Here is a tiny trained network, its code and every weight. The questions are about switching its units off for an input and a target symbol, where a switched-off unit gives its printed mean instead of its output.

import numpy as np


def w(rows, s, z=0):
    codes = np.array(rows[::2]) - 128.0
    scale = np.full(codes.shape[1], s)
    scale[-1] = z or s
    return codes * scale


def norm(h):
    return h / np.sqrt((h * h).mean(-1, keepdims=True) + 1e-5)


def f(y):
    return np.maximum(y, 0)


def softmax(a):
    e = np.exp(a - a.max(-1, keepdims=True))
    return e / e.sum(-1, keepdims=True)


def log_softmax(a):
    a = a - a.max(-1, keepdims=True)
    return a - np.log(np.exp(a).sum(-1, keepdims=True))


def net(x, mask):
    ids = ['βγζηθμξπτω'.index(c) for c in x.split()]
    T = len(ids)
    res = E[ids] + P[:T]
    u = 0
    for l in range(2):
        r = norm(res)
        for j in range(2):
            rows = slice(4 * j, 4 * j + 4)
            q, k, v = (r @ M[l][rows].T for M in (Q, K, V))
            z = softmax(np.where(np.tri(T) > 0, q @ k.T / 4**0.5, -1e9)) @ v
            o = O[l][rows]
            res = res + np.where(mask[u + j], z, o[:, -1]) @ o[:, :-1]
        u += 2
        y = f(norm(res) @ A[l][:, :-1].T + A[l][:, -1])
        res = res + np.where(mask[u : u + 8], y, B[l][:, -1]) @ B[l][:, :-1]
        u += 8
    return log_softmax(norm(res)[-1] @ U[:, :-1].T + U[:, -1])


Q, K, V, O, A, B = {}, {}, {}, {}, {}, {}
E = w([
[174,177,105,227,151,59,184,186],'β',
[96,133,87,115,172,250,148,119],'γ',
[199,104,168,145,172,148,109,79],'ζ',
[207,207,77,120,98,185,189,100],'η',
[195,155,104,126,159,194,144,91],'θ',
[229,132,89,97,139,115,135,90],'μ',
[179,192,128,150,81,74,188,77],'ξ',
[146,137,194,40,166,46,234,173],'π',
[64,146,174,146,153,114,188,103],'τ',
[80,13,174,114,245,123,72,73],'ω',
],0.018)
P = w([
[107,221,201,110,254,119,110,105],'0',
[201,65,250,196,117,123,107,98],'1',
[164,126,114,115,169,76,177,87],'2',
[172,97,141,127,151,106,152,109],'3',
[166,87,137,125,147,116,146,118],'4',
[155,86,129,121,141,120,148,121],'5',
[152,78,124,121,129,129,141,125],'6',
[149,70,124,124,119,132,135,127],'7',
[144,64,123,124,110,137,131,131],'8',
[136,57,118,121,100,138,130,133],'9',
[130,51,110,119,92,139,133,132],'10',
[120,42,105,119,77,141,122,129],'11',
[118,39,101,118,75,143,126,135],'12',
[110,44,104,114,74,144,133,143],'13',
],0.0089)
Q[0] = w([
[15,159,56,144,122,143,133,245],'L0H0',
[188,202,126,96,79,191,57,165],'L0H0',
[117,126,130,179,213,183,79,108],'L0H0',
[120,52,107,104,230,75,85,206],'L0H0',
[234,62,43,126,129,253,220,125],'L0H1',
[28,177,222,148,133,142,172,100],'L0H1',
[160,152,120,79,195,238,122,195],'L0H1',
[189,11,149,160,155,180,151,244],'L0H1',
],0.0064)
K[0] = w([
[43,133,88,159,88,183,122,185],'L0H0',
[166,108,144,50,110,187,141,58],'L0H0',
[123,147,160,155,210,162,84,118],'L0H0',
[132,79,95,142,150,75,52,193],'L0H0',
[121,101,82,232,140,140,216,226],'L0H1',
[104,79,181,38,128,182,197,90],'L0H1',
[160,96,132,132,127,187,113,165],'L0H1',
[95,161,134,140,165,103,102,255],'L0H1',
],0.0078)
V[0] = w([
[79,131,151,150,129,178,155,48],'L0H0',
[153,80,127,151,154,152,66,113],'L0H0',
[152,167,221,60,82,94,63,34],'L0H0',
[91,89,116,247,189,66,179,183],'L0H0',
[141,202,97,133,149,107,109,189],'L0H1',
[87,192,199,142,127,136,64,161],'L0H1',
[109,144,193,35,125,166,112,42],'L0H1',
[123,178,146,68,96,184,150,64],'L0H1',
],0.011)
O[0] = w([
[184,105,16,230,110,137,208,157,165],'L0H0',
[126,197,45,103,85,58,127,76,92],'L0H0',
[72,122,71,103,188,210,221,147,159],'L0H0',
[211,136,138,66,3,199,91,161,253],'L0H0',
[115,209,144,197,106,172,116,164,143],'L0H1',
[124,190,127,145,237,145,137,171,17],'L0H1',
[127,31,192,92,232,77,235,77,58],'L0H1',
[121,22,196,78,178,208,196,150,89],'L0H1',
],0.0065,0.0045)
A[0] = w([
[110,153,135,6,108,130,88,97,62],'L0N0',
[244,133,128,146,117,118,107,130,129],'L0N1',
[152,139,167,149,65,148,161,188,221],'L0N2',
[140,182,75,36,95,193,112,107,171],'L0N3',
[166,113,46,149,148,172,160,57,172],'L0N4',
[143,141,185,98,107,126,126,58,251],'L0N5',
[89,173,88,176,109,79,67,129,79],'L0N6',
[58,152,121,98,218,213,81,135,183],'L0N7',
],0.014,0.002)
B[0] = w([
[141,209,146,164,107,128,3,173,173],'L0N0',
[131,107,29,99,134,217,192,134,212],'L0N1',
[95,154,106,148,129,74,53,155,229],'L0N2',
[221,106,132,213,101,105,167,70,198],'L0N3',
[97,81,193,176,146,80,106,207,254],'L0N4',
[156,54,92,232,130,172,186,162,213],'L0N5',
[112,132,69,199,203,98,22,178,207],'L0N6',
[211,189,139,99,137,90,198,50,156],'L0N7',
],0.011,0.0095)
Q[1] = w([
[70,141,143,88,151,121,76,179],'L1H0',
[152,101,114,141,121,103,151,82],'L1H0',
[108,191,116,117,213,148,205,65],'L1H0',
[152,82,137,62,87,194,196,53],'L1H0',
[147,116,138,172,118,188,155,82],'L1H1',
[32,142,158,81,180,176,168,8],'L1H1',
[167,151,158,129,109,215,121,162],'L1H1',
[181,129,135,91,241,191,200,46],'L1H1',
],0.014)
K[1] = w([
[129,59,133,145,8,84,119,149],'L1H0',
[128,178,185,135,171,100,102,118],'L1H0',
[154,81,205,137,227,100,210,156],'L1H0',
[151,145,165,134,160,192,192,28],'L1H0',
[192,67,116,124,150,105,75,159],'L1H1',
[178,133,58,165,185,138,159,175],'L1H1',
[132,54,142,111,112,181,124,126],'L1H1',
[164,134,190,166,243,172,124,184],'L1H1',
],0.015)
V[1] = w([
[182,143,148,112,111,82,210,99],'L1H0',
[110,152,102,156,73,115,169,203],'L1H0',
[143,136,206,187,56,135,142,183],'L1H0',
[148,6,155,152,74,117,119,122],'L1H0',
[50,112,150,168,126,134,143,101],'L1H1',
[171,93,174,69,69,131,118,96],'L1H1',
[163,163,130,123,75,90,217,189],'L1H1',
[136,155,131,189,45,133,137,84],'L1H1',
],0.018)
O[1] = w([
[159,102,53,126,141,185,42,177,120],'L1H0',
[171,91,100,93,181,75,105,58,255],'L1H0',
[150,128,122,57,142,47,43,113,170],'L1H0',
[196,155,212,174,198,66,33,188,37],'L1H0',
[135,154,78,161,101,234,190,121,100],'L1H1',
[221,75,148,78,154,100,89,141,65],'L1H1',
[193,196,212,203,58,134,153,229,223],'L1H1',
[151,86,104,226,123,249,99,201,64],'L1H1',
],0.011,0.0062)
A[1] = w([
[175,166,104,95,22,129,39,95,85],'L1N0',
[174,164,180,171,223,170,34,74,213],'L1N1',
[214,124,86,121,153,134,181,210,148],'L1N2',
[78,155,138,121,71,169,126,161,60],'L1N3',
[151,90,163,221,166,129,107,92,236],'L1N4',
[149,151,24,131,148,148,121,161,105],'L1N5',
[123,163,136,117,127,131,38,224,6],'L1N6',
[213,81,66,133,155,173,249,96,230],'L1N7',
],0.015,0.0018)
B[1] = w([
[160,3,219,70,180,172,109,213,189],'L1N0',
[244,188,175,135,10,186,229,142,174],'L1N1',
[104,53,108,218,162,212,68,118,244],'L1N2',
[212,156,197,30,97,99,183,88,145],'L1N3',
[67,103,81,68,168,73,71,189,222],'L1N4',
[116,121,228,107,158,182,190,73,198],'L1N5',
[7,101,39,62,137,75,154,27,177],'L1N6',
[225,172,176,129,65,221,108,133,253],'L1N7',
],0.011,0.013)
U = w([
[204,99,126,128,115,228,152,168,170],'β',
[65,46,49,104,156,142,102,169,171],'γ',
[175,121,176,124,120,40,115,155,250],'ζ',
[107,158,113,139,128,132,113,82,63],'η',
[131,165,60,117,113,133,124,108,84],'θ',
[69,182,163,68,111,164,62,112,117],'μ',
[109,146,116,116,130,139,125,97,6],'ξ',
[131,123,63,141,45,106,197,121,33],'π',
[168,75,84,49,148,134,157,1,91],'τ',
[113,158,61,106,111,132,145,127,82],'ω',
],0.01,0.002)

Each question gives the input, a string of symbols that net reads in full, and the target symbol t.
The units are the heads (4 rows each of Q, K, V and O) and the neurons (one row each of A and B). Each row of codes is followed by its name. A weight is (code - 128) times the scale printed after its matrix; where a second scale follows, it is the last column's (O, A, B and U).
mask holds one flag per unit, layer by layer, with each layer's heads first. A switched-off unit (its flag False) gives its mean, the last column of its rows in O or B, instead of its output. The means were averaged over made-up inputs and are rounded, as every weight is.
A unit's drop is (log p(t) with every unit on - log p(t) with that unit switched off) / (log p(t) with every unit on - log p(t) with every unit switched off).
The circuit of an input: a set's keep is (log p(t) with only the set's units on - log p(t) with every unit switched off) / (log p(t) with every unit on - log p(t) with every unit switched off). Starting from the 12 units with the biggest drops (on a tie, the unit counted first), units are removed one at a time, each time the one whose removal leaves the highest keep (on an exact tie, the one counted first), for as long as the keep stays at least 0.8.
circuit, biggest first: the units of the circuit, biggest drop first
k most important neurons: the k neurons with the biggest drops, biggest first
k most important neurons of layer l: the k neurons of layer l with the biggest drops, biggest first
heads that matter: for each layer, one digit per head in row order, 1 if its drop is at least 0.15 and else 0, layers parted by /
input τ π β γ ω π τ, target τ: circuit, biggest first	(L0N4, L1H1)
input θ ω ω π π ζ τ ω γ τ η ξ π γ, target γ: most important neuron	(L0N4)
input μ ξ ξ β, target π: 3 most important neurons of layer 0	(L0N6, L0N1, L0N2)
input θ β π ξ, target ζ: circuit, biggest first	(L0H0, L1H1)
input τ π ω π η τ τ, target ζ: 3 most important neurons	(L0N3, L0N1, L0N2)
input ω ζ η τ η ω π β π π ζ ζ, target ζ: heads that matter	01 / 10
input θ θ β π, target ζ: heads that matter	11 / 11
input π ξ π ω η ξ γ ζ τ γ β β, target γ: 2 most important neurons	(L1N0, L1N7)
input θ θ ω β ω θ, target τ: heads that matter	00 / 11
input ζ γ π η τ ω β ζ, target τ: 2 most important neurons	(L0N1, L0N6)
input η η β π τ γ π ζ π ζ, target ζ: heads that matter	11 / 11
input ζ γ τ ζ π μ θ π ω π ω π ξ β, target ζ: heads that matter	01 / 10
input γ μ π μ θ π π η μ, target ζ: 3 most important neurons	(L0N4, L0N0, L0N1)
input β π π θ ω θ μ, target τ: 3 most important neurons	(L0N1, L0N4, L1N5)
input μ ξ μ ω ω ω, target ζ: 2 most important neurons of layer 0	(L0N4, L0N1)
input τ γ ζ μ θ ω θ β, target τ: 4 most important neurons of layer 0	(L0N1, L0N6, L0N0, L0N4)
input μ γ μ γ ω ξ ξ θ η γ ω ζ θ, target γ: circuit, biggest first	(L1H0, L0H1, L1N7, L1N6)
input τ γ β τ τ ξ π γ π θ, target ζ: circuit, biggest first	(L1H0)
input τ β ω ζ, target τ: 2 most important neurons of layer 1	(L1N5, L1N2)
input τ ξ θ μ η ζ η, target γ: heads that matter	11 / 10
input γ ζ η ξ ξ ξ, target ζ: most important neuron	(L0N4)
input π ζ η η, target γ: heads that matter	10 / 10
input π μ γ π β γ π π θ π η, target ζ: 2 most important neurons	(L0N3, L0N6)
input β ω μ η η ω ξ, target τ: heads that matter	01 / 11
input ξ π ξ η π, target γ: 2 most important neurons of layer 0	(L0N6, L0N1)
input τ θ θ ξ θ, target ζ: heads that matter	11 / 10
input π ω π, target γ: 3 most important neurons of layer 1	(L1N6, L1N2, L1N7)
